[[113 112 148 143 111 146 146 143]
 [113 112 148 143 110 145 146 143]
 [148 147 113 144 146 151 149 145]
 [113 112 148 143 110 145 146 143]
 [129 133 149 107 139 125 111 107]
 [148 147 113 145 146 152 149 145]
 [113 112 148 143 110 144 146 143]
 [114 113 146 144 112 147 148 145]
 [137 140 149 108 142 135 115 109]
 [139 141 149 109 143 137 117 109]] | 112

[[119 136 130 131 133 146 127 125]
 [147 125 133 126 128 128 146 125]
 [119 117 127 128 134 115 129 105]
 [135 126 129 123 134 121 138 120]
 [135 126 129 124 134 122 139 119]
 [127 127 136 139 114 125 122 119]
 [131 131 154 140 127 113 112 131]
 [138 123 138 122 118 143 135 125]
 [119 127 125 126 133 124 129 113]
 [143 130 121 132 123 119 138 136]
 [130 128 116 134 122 126 124 140]] | 136

[[135 127 105 127 115 106 127]
 [119 132 138 145 127 148 129]
 [120 133 137 145 128 149 129]
 [134 127 105 128 114 107 126]
 [135 127 105 127 115 106 127]
 [144 133 123 101 154 133 132]
 [134 127 105 128 114 107 126]
 [134 127 105 128 114 107 126]
 [135 127 105 127 115 106 127]
 [144 132 123 101 154 131 131]] | 127

[[130 132 130 130 128 133]
 [125 124 125 126 146 123]
 [133 125 132 136 148 122]
 [135 134 135 136 138 134]
 [135 136 135 135 123 137]
 [128 128 128 128 145 128]
 [132 140 132 129 125 142]
 [135 131 135 137 131 130]
 [131 140 131 128 145 142]
 [130 127 130 131 152 126]] | 132

[[140 147 151 143 139 113 110 113 113 110]
 [120 122 127 119 121 111 143 110 111 143]
 [147 137 128 145 148 119 149 119 119 151]
 [146 138 132 144 147 114 148 114 114 149]
 [125 130 130 128 124 145 109 145 145 108]
 [118 110 105 115 119 141 147 141 141 147]
 [136 133 132 134 137 107 145 107 107 146]
 [146 134 122 145 147 131 148 131 131 149]
 [124 113 106 120 125 141 149 141 141 149]
 [117 109 105 113 118 138 148 138 138 148]
 [141 139 133 143 140 141 113 142 141 113]] | 147

[[129 128 148 133 136 111 130 144]
 [117 139 139 144 147 113 119 147]
 [115 141 140 145 148 113 117 148]
 [125 130 108 123 120 145 125 112]
 [152 104 124 122 118 133 151 116]
 [113 144 140 145 148 112 115 149]] | 128
---
((116, 140, 111, 154, 153, 141), (144, 111, 106, 111, 110, 150)) Answer: 153
(156, 149, 103, 139, 152) Answer: 139
((118, 129, 150, 105, 146), (132, 110, 154, 126, 105)) Answer: 105
(106, 145, 155, 154, 108, 151, 152) Answer: 151
(136, 116, 128, 153) Answer: 128
((114, 131, 107, 122, 140, 144), (106, 103, 137, 112, 141, 140)) Answer: 140
(145, 139, 140, 134, 98, 153, 148) Answer: 153
((133, 117, 126, 128, 127, 156, 127), (120, 121, 124, 133, 145, 135, 139)) Answer: 156
---
122,107,128,130,103,117,139 ans = 122
149,104,151,153,149 ans = 149
106,138,150,111,124,99,128 ans = 106
123,127,118,153 ans = 123
111,104,137,126,120 ans = 111
114,140,114,99 ans = 114
126,101,128,112,102,126 ans = 126
127,139,137,128,130,124,102 ans = 127
106,132,147,112 ans = 106
---
[[112, 126, 127, 113, 101], [140, 116, 135, 134, 124], [120, 138, 127, 118, 132]] result: 140, 138
[133, 157, 119, 128, 121, 114] result: 157, 133
[[115, 139, 143, 122, 137, 132], [107, 116, 107, 149, 125, 141]] result: 149, 143
[141, 127, 116, 107, 139, 106] result: 141, 139
[[114, 114, 114, 149, 113, 112, 148], [135, 137, 138, 107, 139, 140, 107]] result: 149, 148
[[133, 128, 130, 121], [123, 101, 124, 124], [139, 126, 118, 131]] result: 139, 133
[149, 136, 130, 153] result: 153, 149
[[134, 134, 127, 116, 130, 125], [150, 99, 120, 152, 120, 110]] result: 152, 150
---
[[105 136 124 134 141]
 [113 140 121 137 143]
 [ 98 126 130 123 133]] → 123

[106 155 147 126] → 147

[152 105 127 128 145 114 141] → 114

[[148 109 122 122]
 [156 101 113 113]
 [102 156 157 156]] → 157

[111 121 106 100] → 106

[[152 133 124 118 117]
 [151 132 124 117 118]] → 117
---
[138 140 158 134 118 129 131] ans = 118

[[152 153 120 137 154 128]
 [135 111 122 111 156 152]] ans = 154

[[118 137 125 147 115]
 [146 128 138 122 156]
 [146 128 138 122 156]] ans = 115

[[117 107 101 153 102]
 [156 150 102 153 140]] ans = 102

[116 118 102 118 119] ans = 119

[127 142 129 133 151 118 137] ans = 151

[[149 133 102 124]
 [110 136 113 124]
 [149 126 128 124]] ans = 110

[147 152 105 108 114] ans = 114
